Below is a small trained network, with its code and all its weights. Each question gives an input and a class and asks what happens when units are switched off, that is, made to give their printed mean instead of their output.

import numpy as np


def w(rows, s, z=0):
    codes = np.array(rows[::2]) - 128.0
    scale = np.full(codes.shape[1], s)
    scale[-1] = z or s
    return codes * scale


def f(y):
    return y / 2 * (1 + np.tanh(0.7978845608 * (y + 0.044715 * y**3)))


def log_softmax(a):
    a = a - a.max(-1, keepdims=True)
    return a - np.log(np.exp(a).sum(-1, keepdims=True))


def net(x, mask):
    res = np.array(x, float).reshape(1, 6) / 4 @ E
    y = f(res @ A[0][:, :-1].T + A[0][:, -1])
    res = res + np.where(mask, y, B[0][:, -1]) @ B[0][:, :-1]
    return log_softmax(res[-1] @ U[:, :-1].T + U[:, -1])


A, B = {}, {}
E = w([
[36,130,126,2,58,57],'x0',
[72,143,234,105,140,184],'x1',
[140,91,85,130,211,197],'x2',
[52,162,142,151,73,168],'x3',
[155,162,58,191,204,70],'x4',
[89,215,96,78,166,106],'x5',
],0.0071)
A[0] = w([
[153,106,220,236,113,159,252],'n0',
[138,9,109,136,72,56,243],'n1',
[66,228,122,101,93,19,219],'n2',
[66,94,175,69,125,112,5],'n3',
[49,156,149,209,170,170,66],'n4',
[137,99,62,206,198,82,134],'n5',
],0.014,0.003)
B[0] = w([
[128,249,103,145,132,98,214],'n0',
[113,238,132,137,142,123,204],'n1',
[108,157,123,90,139,53,254],'n2',
[140,10,104,129,140,125,189],'n3',
[183,186,138,167,109,133,171],'n4',
[60,176,139,56,104,95,200],'n5',
],0.015,0.014)
U = w([
[202,231,131,230,117,157,104],'0',
[76,155,150,2,99,27,253],'1',
[149,25,159,79,116,146,18],'2',
],0.0078,0.0032)

Each question gives the input, the list of numbers given to net, and the class t.
The units are the neurons (one row each of A and B). Each row of codes is followed by its name. A weight is (code - 128) times the scale printed after its matrix; where a second scale follows, it is the last column's (A, B and U).
mask holds one flag per neuron, in row order. A switched-off neuron (its flag False) gives its mean, the last column of its row in B, instead of its output. The means were averaged over made-up inputs and are rounded, as every weight is.
A unit's drop is (log p(t) with every unit on - log p(t) with that unit switched off) / (log p(t) with every unit on - log p(t) with every unit switched off).
The circuit of an input: a set's keep is (log p(t) with only the set's units on - log p(t) with every unit switched off) / (log p(t) with every unit on - log p(t) with every unit switched off). Starting from all 6 units, units are removed one at a time, each time the one whose removal leaves the highest keep (on an exact tie, the one counted first), for as long as the keep stays at least 0.8.
circuit, biggest first: the units of the circuit, biggest drop first
most important unit: the unit with the biggest drop
k most important neurons: the k neurons with the biggest drops, biggest first
drop of u: that unit's drop, to one decimal
input [5,6,8,8,-1,2], class 2: circuit, biggest first	(n3; n0; n5)
input [-6,-5,1,-1,-8,0], class 0: most important unit	n2
input [7,3,5,7,-5,-8], class 2: circuit, biggest first	(n3; n2)
input [8,8,6,4,-5,4], class 2: circuit, biggest first	(n3; n0)
input [-7,1,-8,1,8,2], class 1: 2 most important neurons	(n5; n1)
input [2,5,-1,5,-5,-1], class 2: 3 most important neurons	(n3; n5; n1)
input [6,-8,2,0,-6,-5], class 0: 3 most important neurons	(n1; n5; n2)
input [-1,0,0,-5,-6,3], class 2: 4 most important neurons	(n2; n0; n5; n1)
input [-7,0,3,-8,2,-7], class 1: 2 most important neurons	(n5; n4)
input [-2,7,2,-7,-6,2], class 2: 3 most important neurons	(n2; n1; n5)
input [3,0,2,6,-8,-4], class 2: 3 most important neurons	(n2; n3; n5)
input [-4,4,-4,-7,2,-6], class 0: 2 most important neurons	(n2; n0)
input [-7,-6,-3,-5,3,3], class 1: drop of n5	2.3
input [4,6,6,-1,-5,6], class 2: most important unit	n3
input [-6,-3,3,-4,1,-4], class 1: drop of n5	4.2
input [5,-2,5,-8,-7,2], class 2: drop of n5	0.3
